Here is a tiny trained network, its code and every weight. The questions are about switching its units off for an input and a target symbol, where a switched-off unit gives its printed mean instead of its output.

import numpy as np


def w(rows, s, z=0):
    codes = np.array(rows[::2]) - 128.0
    scale = np.full(codes.shape[1], s)
    scale[-1] = z or s
    return codes * scale


def f(y):
    return y / 2 * (1 + np.tanh(0.7978845608 * (y + 0.044715 * y**3)))


def softmax(a):
    e = np.exp(a - a.max(-1, keepdims=True))
    return e / e.sum(-1, keepdims=True)


def log_softmax(a):
    a = a - a.max(-1, keepdims=True)
    return a - np.log(np.exp(a).sum(-1, keepdims=True))


def net(x, mask):
    ids = ['αβγδεζηθλμξστφψω'.index(c) for c in x.split()]
    T = len(ids)
    res = E[ids] + P[:T]
    r = res
    for j in range(2):
        rows = slice(4 * j, 4 * j + 4)
        q, k, v = (r @ M[0][rows].T for M in (Q, K, V))
        z = softmax(np.where(np.tri(T) > 0, q @ k.T / 4**0.5, -1e9)) @ v
        o = O[0][rows]
        res = res + np.where(mask[j], z, o[:, -1]) @ o[:, :-1]
    y = f(res @ A[0][:, :-1].T + A[0][:, -1])
    res = res + np.where(mask[2:14], y, B[0][:, -1]) @ B[0][:, :-1]
    return log_softmax(res[-1] @ U[:, :-1].T + U[:, -1])


Q, K, V, O, A, B = {}, {}, {}, {}, {}, {}
E = w([
[107,102,229,100,194,171,156],'α',
[88,148,178,65,55,104,72],'β',
[127,136,181,75,84,106,94],'γ',
[157,127,204,83,76,95,87],'δ',
[80,240,123,88,136,92,139],'ε',
[130,112,131,94,195,150,126],'ζ',
[133,68,140,108,117,204,91],'η',
[183,163,118,121,149,177,87],'θ',
[87,99,130,88,80,185,82],'λ',
[88,135,139,95,140,177,71],'μ',
[121,146,128,81,101,200,103],'ξ',
[128,81,133,128,160,100,47],'σ',
[157,255,147,100,150,135,159],'τ',
[144,147,148,55,63,186,128],'φ',
[93,147,154,91,158,154,81],'ψ',
[82,131,126,98,123,166,54],'ω',
],0.017)
P = w([
[136,120,109,2,205,127,105],'0',
[156,120,87,26,168,99,129],'1',
[145,145,105,49,154,104,108],'2',
[145,157,122,74,149,105,106],'3',
[142,165,140,102,149,111,98],'4',
[141,173,150,127,142,115,101],'5',
[142,179,165,156,142,117,102],'6',
[141,178,187,178,137,123,113],'7',
[140,191,188,207,136,135,119],'8',
[129,187,214,232,143,141,124],'9',
],0.0089)
Q[0] = w([
[99,171,100,200,71,158,234],'head 0',
[124,147,168,66,130,198,154],'head 0',
[74,47,49,205,121,50,190],'head 0',
[114,175,123,109,176,135,50],'head 0',
[89,82,106,127,125,187,133],'head 1',
[92,229,246,3,163,240,60],'head 1',
[132,78,138,141,73,127,55],'head 1',
[170,155,56,144,132,170,90],'head 1',
],0.018)
K[0] = w([
[155,105,98,55,173,105,125],'head 0',
[107,136,132,96,137,130,172],'head 0',
[175,104,118,95,113,122,43],'head 0',
[151,141,139,181,108,131,163],'head 0',
[157,147,132,121,129,97,106],'head 1',
[118,133,152,253,88,123,140],'head 1',
[123,137,117,134,171,101,173],'head 1',
[112,116,163,120,127,95,147],'head 1',
],0.028)
V[0] = w([
[56,114,179,90,159,172,135],'head 0',
[255,75,188,183,147,146,138],'head 0',
[64,44,95,127,59,158,122],'head 0',
[209,131,84,124,130,232,109],'head 0',
[42,158,134,131,180,219,113],'head 1',
[52,190,201,90,117,51,183],'head 1',
[153,231,84,103,116,193,132],'head 1',
[161,63,209,56,27,197,162],'head 1',
],0.014)
O[0] = w([
[70,173,114,78,102,162,95,254],'head 0',
[204,50,72,107,97,167,81,131],'head 0',
[164,197,225,168,92,153,110,13],'head 0',
[196,100,130,123,147,178,202,127],'head 0',
[105,223,110,101,121,180,159,158],'head 1',
[3,87,110,147,189,112,106,143],'head 1',
[125,139,43,171,29,175,193,101],'head 1',
[92,17,196,120,96,222,105,157],'head 1',
],0.011,0.0097)
A[0] = w([
[150,91,173,180,110,9,169,208],'neuron 0',
[166,53,163,191,202,64,215,211],'neuron 1',
[110,116,150,196,85,171,190,25],'neuron 2',
[149,145,124,230,139,68,236,69],'neuron 3',
[107,195,209,229,65,143,74,161],'neuron 4',
[175,142,90,251,122,48,96,7],'neuron 5',
[124,128,71,174,216,182,72,75],'neuron 6',
[122,158,51,153,48,152,31,196],'neuron 7',
[74,103,111,152,149,60,214,2],'neuron 8',
[73,107,137,32,138,113,154,57],'neuron 9',
[221,86,135,154,205,207,109,117],'neuron 10',
[174,136,122,110,1,84,142,203],'neuron 11',
],0.0082,0.003)
B[0] = w([
[105,116,57,161,160,154,95,141],'neuron 0',
[118,184,65,149,74,119,147,145],'neuron 1',
[121,121,181,133,182,41,126,135],'neuron 2',
[54,78,124,118,123,130,108,138],'neuron 3',
[194,38,2,106,200,179,105,150],'neuron 4',
[195,124,177,217,76,143,167,139],'neuron 5',
[120,91,190,123,69,49,133,187],'neuron 6',
[156,110,161,114,209,118,156,201],'neuron 7',
[194,130,201,121,178,173,77,157],'neuron 8',
[179,151,112,188,153,83,138,250],'neuron 9',
[70,152,142,94,91,114,84,167],'neuron 10',
[39,36,114,118,74,98,72,149],'neuron 11',
],0.0086,0.014)
U = w([
[79,121,130,2,188,83,124,212],'α',
[100,139,75,134,149,108,46,177],'β',
[106,140,127,148,130,85,83,229],'γ',
[143,82,141,166,128,74,57,147],'δ',
[85,170,136,177,155,85,117,122],'ε',
[117,126,139,80,156,72,150,2],'ζ',
[130,164,140,106,103,134,56,44],'η',
[86,145,63,100,87,87,100,95],'θ',
[159,131,125,129,185,167,95,86],'λ',
[101,168,124,112,145,116,111,75],'μ',
[119,144,170,103,147,104,164,151],'ξ',
[182,168,130,93,145,51,60,160],'σ',
[139,94,101,129,192,67,185,93],'τ',
[123,132,174,94,143,82,158,85],'φ',
[87,160,130,104,136,79,120,54],'ψ',
[112,160,107,121,145,117,91,45],'ω',
],0.0068,0.0045)

Each question gives the input, a string of symbols that net reads in full, and the target symbol t.
The units are the heads (4 rows each of Q, K, V and O) and the neurons (one row each of A and B). Each row of codes is followed by its name. A weight is (code - 128) times the scale printed after its matrix; where a second scale follows, it is the last column's (O, A, B and U).
mask holds one flag per unit, heads first, then neurons. A switched-off unit (its flag False) gives its mean, the last column of its rows in O or B, instead of its output. The means were averaged over made-up inputs and are rounded, as every weight is.
A unit's drop is (log p(t) with every unit on - log p(t) with that unit switched off) / (log p(t) with every unit on - log p(t) with every unit switched off).
The circuit of an input: a set's keep is (log p(t) with only the set's units on - log p(t) with every unit switched off) / (log p(t) with every unit on - log p(t) with every unit switched off). Starting from the 12 units with the biggest drops (on a tie, the unit counted first), units are removed one at a time, each time the one whose removal leaves the highest keep (on an exact tie, the one counted first), for as long as the keep stays at least 0.8.
units of the circuit, in order: the units of the circuit, biggest drop first
unit that matters most: the unit with the biggest drop
top k neurons: the k neurons with the biggest drops, biggest first
heads that matter: for each layer, one digit per head in row order, 1 if its drop is at least 0.15 and else 0, layers parted by /
input σ γ τ, target τ: units of the circuit, in order : head 0; neuron 9
input σ θ θ, target θ: heads that matter : 11
input δ δ σ θ δ σ α δ, target α: unit that matters most : head 0
input δ γ γ μ β, target β: heads that matter : 11
input δ σ δ σ σ ω δ ω τ, target τ: heads that matter : 10
input λ σ σ ε η, target ε: units of the circuit, in order : head 0; head 1
input θ γ λ, target λ: top 2 neurons : neuron 4; neuron 6
input σ ω γ σ σ δ θ γ, target θ: heads that matter : 01
input δ σ λ σ φ α ω, target α: units of the circuit, in order : neuron 7; head 0
input β σ σ σ ζ τ β, target τ: units of the circuit, in order : head 0; head 1; neuron 7
input β σ θ α τ σ σ β σ β, target σ: heads that matter : 01
input θ σ λ μ α η σ τ ξ, target τ: heads that matter : 11
input σ σ σ σ μ η θ σ α θ, target α: heads that matter : 10
input λ α μ σ τ σ, target τ: units of the circuit, in order : head 0
input δ σ μ σ ψ α η, target α: units of the circuit, in order : head 0; neuron 7
input σ γ σ σ β, target β: top 2 neurons : neuron 4; neuron 0
input σ δ φ θ σ σ γ θ, target θ: top 2 neurons : neuron 10; neuron 1
input θ σ ζ, target σ: heads that matter : 01
input θ θ σ, target θ: top 2 neurons : neuron 1; neuron 10
input σ η σ σ σ, target σ: heads that matter : 01
input α δ γ β δ λ α σ, target α: units of the circuit, in order : head 1
input σ σ σ λ λ, target λ: units of the circuit, in order : neuron 4; head 0
input α θ τ λ ε σ, target ε: heads that matter : 11
